Here is a tiny trained network, its code and every weight. The questions are about switching its units off for an input and a class, where a switched-off unit gives its printed mean instead of its output.

import numpy as np


def w(rows, s, z=0):
    codes = np.array(rows[::2]) - 128.0
    scale = np.full(codes.shape[1], s)
    scale[-1] = z or s
    return codes * scale


def f(y):
    return y / 2 * (1 + np.tanh(0.7978845608 * (y + 0.044715 * y**3)))


def log_softmax(a):
    a = a - a.max(-1, keepdims=True)
    return a - np.log(np.exp(a).sum(-1, keepdims=True))


def net(x, mask):
    res = np.array(x, float).reshape(1, 4) / 4 @ E
    y = f(res @ A[0][:, :-1].T + A[0][:, -1])
    res = res + np.where(mask, y, B[0][:, -1]) @ B[0][:, :-1]
    return log_softmax(res[-1] @ U[:, :-1].T + U[:, -1])


A, B = {}, {}
E = w([
[97,131,2],'x0',
[166,44,122],'x1',
[204,141,121],'x2',
[41,20,210],'x3',
],0.0067)
A[0] = w([
[184,93,22,60],'n1',
[132,148,80,94],'n2',
[80,137,136,77],'n3',
[188,117,191,123],'n4',
[6,13,132,140],'n5',
[158,46,134,254],'n6',
[80,105,58,176],'n7',
[94,136,165,95],'n8',
[112,225,102,52],'n9',
[188,105,111,215],'n10',
],0.016,0.005)
B[0] = w([
[133,64,36,198],'n1',
[125,167,89,156],'n2',
[82,135,132,135],'n3',
[221,98,116,178],'n4',
[108,60,253,251],'n5',
[185,142,184,209],'n6',
[172,54,135,184],'n7',
[109,116,89,146],'n8',
[57,236,144,173],'n9',
[202,149,129,183],'n10',
],0.026,0.011)
U = w([
[230,214,216,223],'0',
[57,253,112,1],'1',
[104,72,227,81],'2',
[126,125,87,194],'3',
],0.0067,0.0035)

Each question gives the input, the list of numbers given to net, and the class t.
The units are the neurons (one row each of A and B). Each row of codes is followed by its name. A weight is (code - 128) times the scale printed after its matrix; where a second scale follows, it is the last column's (A, B and U).
mask holds one flag per neuron, in row order. A switched-off neuron (its flag False) gives its mean, the last column of its row in B, instead of its output. The means were averaged over made-up inputs and are rounded, as every weight is.
A unit's drop is (log p(t) with every unit on - log p(t) with that unit switched off) / (log p(t) with every unit on - log p(t) with every unit switched off).
The circuit of an input: a set's keep is (log p(t) with only the set's units on - log p(t) with every unit switched off) / (log p(t) with every unit on - log p(t) with every unit switched off). Starting from all 10 units, units are removed one at a time, each time the one whose removal leaves the highest keep (on an exact tie, the one counted first), for as long as the keep stays at least 0.8.
circuit, biggest first: the units of the circuit, biggest drop first
most important unit: the unit with the biggest drop
k most important neurons: the k neurons with the biggest drops, biggest first
drop when u is switched off: that unit's drop, to one decimal
input [-1,-5,2,-1], class 1: circuit, biggest first	(n5; n6; n7)
input [5,2,4,-8], class 3: circuit, biggest first	(n1)
input [3,0,2,-4], class 3: circuit, biggest first	(n1; n5)
input [5,1,4,-1], class 3: circuit, biggest first	(n5; n1)
input [-5,5,1,4], class 0: 4 most important neurons	(n6; n4; n1; n7)
input [5,-3,7,2], class 3: circuit, biggest first	(n5; n6)
input [-4,-3,-5,-3], class 1: circuit, biggest first	(n5; n6; n7)
input [-7,7,-4,0], class 0: 2 most important neurons	(n6; n4)
input [3,3,7,-2], class 3: 2 most important neurons	(n1; n5)
input [7,-2,6,-7], class 1: drop when n9 is switched off	1.2
input [6,6,1,-1], class 3: drop when n5 is switched off	0.3
input [6,-8,-6,-7], class 1: drop when n9 is switched off	0.5
input [4,-5,4,1], class 1: drop when n5 is switched off	0.5
input [3,7,-6,-8], class 3: most important unit	n1
